Below are the code and all the weights of a small trained network. Each question names an input and a target symbol and asks about switching units off, where a switched-off unit gives its printed mean instead of its output.

import numpy as np


def w(rows, s, z=0):
    codes = np.array(rows[::2]) - 128.0
    scale = np.full(codes.shape[1], s)
    scale[-1] = z or s
    return codes * scale


def f(y):
    return np.maximum(y, 0)


def softmax(a):
    e = np.exp(a - a.max(-1, keepdims=True))
    return e / e.sum(-1, keepdims=True)


def log_softmax(a):
    a = a - a.max(-1, keepdims=True)
    return a - np.log(np.exp(a).sum(-1, keepdims=True))


def net(x, mask):
    ids = ['βγδζημπ'.index(c) for c in x.split()]
    T = len(ids)
    res = E[ids] + P[:T]
    q, k, v = (res @ M[0].T for M in (Q, K, V))
    z = softmax(np.where(np.tri(T) > 0, q @ k.T / 3**0.5, -1e9)) @ v
    res = res + np.where(mask[0], z, O[0][:, -1]) @ O[0][:, :-1]
    y = f(res @ A[0][:, :-1].T + A[0][:, -1])
    res = res + np.where(mask[1:13], y, B[0][:, -1]) @ B[0][:, :-1]
    return log_softmax(res[-1] @ U[:, :-1].T + U[:, -1])


Q, K, V, O, A, B = {}, {}, {}, {}, {}, {}
E = w([
[139,76,89,103],'β',
[129,170,95,81],'γ',
[51,75,137,64],'δ',
[124,94,84,143],'ζ',
[76,121,140,66],'η',
[209,154,81,162],'μ',
[6,140,134,136],'π',
],0.019)
P = w([
[66,101,21,24],'0',
[77,134,58,140],'1',
[77,126,66,143],'2',
[149,99,96,2],'3',
[108,148,139,170],'4',
[114,118,134,172],'5',
[191,111,148,19],'6',
],0.0096)
Q[0] = w([
[166,56,135,158],'head 1',
[100,84,49,2],'head 1',
[125,158,31,22],'head 1',
],0.014)
K[0] = w([
[95,58,57,169],'head 1',
[158,100,245,167],'head 1',
[128,161,225,217],'head 1',
],0.011)
V[0] = w([
[1,78,119,102],'head 1',
[140,40,150,82],'head 1',
[71,194,203,77],'head 1',
],0.008)
O[0] = w([
[176,168,254,180,254],'head 1',
[161,34,163,46,131],'head 1',
[64,192,174,53,153],'head 1',
],0.0096,0.008)
A[0] = w([
[34,115,139,105,148],'neuron 1',
[24,152,92,254,254],'neuron 2',
[85,70,162,232,193],'neuron 3',
[139,71,118,26,80],'neuron 4',
[205,207,182,195,231],'neuron 5',
[151,43,162,38,136],'neuron 6',
[116,205,61,112,74],'neuron 7',
[139,205,89,114,138],'neuron 8',
[50,125,126,83,125],'neuron 9',
[73,138,176,149,123],'neuron 10',
[197,156,16,172,124],'neuron 11',
[15,182,136,86,165],'neuron 12',
],0.009,0.0037)
B[0] = w([
[117,139,55,70,189],'neuron 1',
[26,159,254,183,190],'neuron 2',
[251,86,180,123,163],'neuron 3',
[125,137,186,187,179],'neuron 4',
[24,82,40,81,208],'neuron 5',
[195,130,173,157,206],'neuron 6',
[186,121,106,176,182],'neuron 7',
[239,98,155,215,188],'neuron 8',
[119,139,69,126,187],'neuron 9',
[125,152,75,132,182],'neuron 10',
[73,91,99,69,182],'neuron 11',
[198,222,92,138,254],'neuron 12',
],0.0086,0.0091)
U = w([
[182,39,116,139,187],'β',
[189,161,71,255,147],'γ',
[165,132,197,79,72],'δ',
[97,64,184,211,219],'ζ',
[53,139,75,38,127],'η',
[95,47,14,105,162],'μ',
[96,140,224,152,4],'π',
],0.0096,0.0035)

Each question gives the input, a string of symbols that net reads in full, and the target symbol t.
The units are the heads (3 rows each of Q, K, V and O) and the neurons (one row each of A and B). Each row of codes is followed by its name. A weight is (code - 128) times the scale printed after its matrix; where a second scale follows, it is the last column's (O, A, B and U).
mask holds one flag per unit, heads first, then neurons. A switched-off unit (its flag False) gives its mean, the last column of its rows in O or B, instead of its output. The means were averaged over made-up inputs and are rounded, as every weight is.
A unit's drop is (log p(t) with every unit on - log p(t) with that unit switched off) / (log p(t) with every unit on - log p(t) with every unit switched off).
The circuit of an input: a set's keep is (log p(t) with only the set's units on - log p(t) with every unit switched off) / (log p(t) with every unit on - log p(t) with every unit switched off). Starting from the 12 units with the biggest drops (on a tie, the unit counted first), units are removed one at a time, each time the one whose removal leaves the highest keep (on an exact tie, the one counted first), for as long as the keep stays at least 0.8.
circuit, biggest first: the units of the circuit, biggest drop first
unit that matters most: the unit with the biggest drop
k most important neurons: the k neurons with the biggest drops, biggest first
drop of u: that unit's drop, to one decimal
input γ γ γ γ γ η, target η: 2 most important neurons -> [neuron 8; neuron 1]
input γ η η γ μ γ, target μ: unit that matters most -> neuron 11
input π δ ζ π, target η: 4 most important neurons -> [neuron 1; neuron 8; neuron 5; neuron 10]
input γ γ γ π, target η: circuit, biggest first -> [neuron 1; neuron 8]
input γ π γ γ π γ δ, target η: 3 most important neurons -> [neuron 5; neuron 8; neuron 1]
input η β η μ, target μ: 2 most important neurons -> [neuron 5; neuron 11]
input π π γ ζ, target η: 3 most important neurons -> [neuron 5; neuron 8; neuron 6]
input γ β ζ γ π β ζ, target η: 2 most important neurons -> [neuron 5; neuron 8]
input γ η δ, target δ: drop of head 1 -> 0.7
input γ γ μ η γ ζ, target ζ: drop of neuron 7 -> 0.0
input μ η γ δ, target δ: drop of neuron 2 -> 0.1
